Below are the code and all the weights of a small trained network. Each question names an input and a target symbol and asks about switching units off, where a switched-off unit gives its printed mean instead of its output.

import numpy as np


def w(rows, s, z=0):
    codes = np.array(rows[::2]) - 128.0
    scale = np.full(codes.shape[1], s)
    scale[-1] = z or s
    return codes * scale


def f(y):
    return np.maximum(y, 0)


def softmax(a):
    e = np.exp(a - a.max(-1, keepdims=True))
    return e / e.sum(-1, keepdims=True)


def log_softmax(a):
    a = a - a.max(-1, keepdims=True)
    return a - np.log(np.exp(a).sum(-1, keepdims=True))


def net(x, mask):
    ids = ['αβδεθμτψω'.index(c) for c in x.split()]
    T = len(ids)
    res = E[ids] + P[:T]
    r = res
    for j in range(2):
        rows = slice(2 * j, 2 * j + 2)
        q, k, v = (r @ M[0][rows].T for M in (Q, K, V))
        z = softmax(np.where(np.tri(T) > 0, q @ k.T / 2**0.5, -1e9)) @ v
        o = O[0][rows]
        res = res + np.where(mask[j], z, o[:, -1]) @ o[:, :-1]
    y = f(res @ A[0][:, :-1].T + A[0][:, -1])
    res = res + np.where(mask[2:6], y, B[0][:, -1]) @ B[0][:, :-1]
    return log_softmax(res[-1] @ U[:, :-1].T + U[:, -1])


Q, K, V, O, A, B = {}, {}, {}, {}, {}, {}
E = w([
[87,134,102,155],'α',
[151,84,80,114],'β',
[34,134,145,114],'δ',
[66,191,134,122],'ε',
[122,109,161,74],'θ',
[90,232,248,117],'μ',
[54,136,76,230],'τ',
[98,106,35,44],'ψ',
[60,192,112,126],'ω',
],0.016)
P = w([
[127,155,200,66],'0',
[116,53,120,165],'1',
[200,214,86,75],'2',
[133,145,240,1],'3',
[89,66,146,159],'4',
[190,214,78,123],'5',
],0.0083)
Q[0] = w([
[113,159,153,70],'H1',
[157,209,102,134],'H1',
[202,172,166,194],'H2',
[202,250,151,124],'H2',
],0.011)
K[0] = w([
[80,154,217,89],'H1',
[90,1,116,45],'H1',
[201,159,86,203],'H2',
[77,250,181,211],'H2',
],0.0079)
V[0] = w([
[2,125,89,69],'H1',
[52,66,46,142],'H1',
[102,118,89,27],'H2',
[140,29,179,177],'H2',
],0.01)
O[0] = w([
[228,146,164,7,246],'H1',
[142,98,169,153,125],'H1',
[164,106,115,124,197],'H2',
[162,194,224,152,74],'H2',
],0.013,0.011)
A[0] = w([
[135,201,73,114,98],'N1',
[160,93,96,77,174],'N2',
[146,154,139,85,255],'N3',
[159,11,61,113,129],'N4',
],0.011,0.0038)
B[0] = w([
[250,146,146,153,162],'N1',
[122,63,189,137,250],'N2',
[84,116,56,243,237],'N3',
[106,255,252,127,201],'N4',
],0.008,0.018)
U = w([
[116,163,95,146,159],'α',
[79,144,149,210,162],'β',
[50,55,91,43,215],'δ',
[110,162,74,73,92],'ε',
[123,92,134,149,193],'θ',
[30,254,79,117,254],'μ',
[86,135,106,141,162],'τ',
[43,237,167,56,14],'ψ',
[215,115,77,114,95],'ω',
],0.0079,0.0035)

Each question gives the input, a string of symbols that net reads in full, and the target symbol t.
The units are the heads (2 rows each of Q, K, V and O) and the neurons (one row each of A and B). Each row of codes is followed by its name. A weight is (code - 128) times the scale printed after its matrix; where a second scale follows, it is the last column's (O, A, B and U).
mask holds one flag per unit, heads first, then neurons. A switched-off unit (its flag False) gives its mean, the last column of its rows in O or B, instead of its output. The means were averaged over made-up inputs and are rounded, as every weight is.
A unit's drop is (log p(t) with every unit on - log p(t) with that unit switched off) / (log p(t) with every unit on - log p(t) with every unit switched off).
The circuit of an input: a set's keep is (log p(t) with only the set's units on - log p(t) with every unit switched off) / (log p(t) with every unit on - log p(t) with every unit switched off). Starting from all 6 units, units are removed one at a time, each time the one whose removal leaves the highest keep (on an exact tie, the one counted first), for as long as the keep stays at least 0.8.
circuit, biggest first: the units of the circuit, biggest drop first
unit that matters most: the unit with the biggest drop
top k neurons: the k neurons with the biggest drops, biggest first
drop of u: that unit's drop, to one decimal
input β δ ψ ψ τ, target ψ: circuit, biggest first	(N4, N3, H2)
input δ δ δ δ δ τ, target ω: unit that matters most	N4
input δ ε μ, target ω: circuit, biggest first	(N4, N1)
input ψ δ δ μ, target μ: top 2 neurons	(N2, N3)
input θ μ ψ δ δ, target ψ: circuit, biggest first	(N4, H2, N3)
input δ ψ μ, target ω: circuit, biggest first	(N4, H1)
input δ ω ψ α θ, target ψ: top 3 neurons	(N4, N1, N3)
input δ δ ψ θ α, target ψ: top 2 neurons	(N4, N3)
input ψ τ ε ψ, target ψ: drop of N3	0.0
input δ θ μ α δ, target μ: drop of H1	0.8
input β δ δ ψ, target ψ: drop of H1	0.0
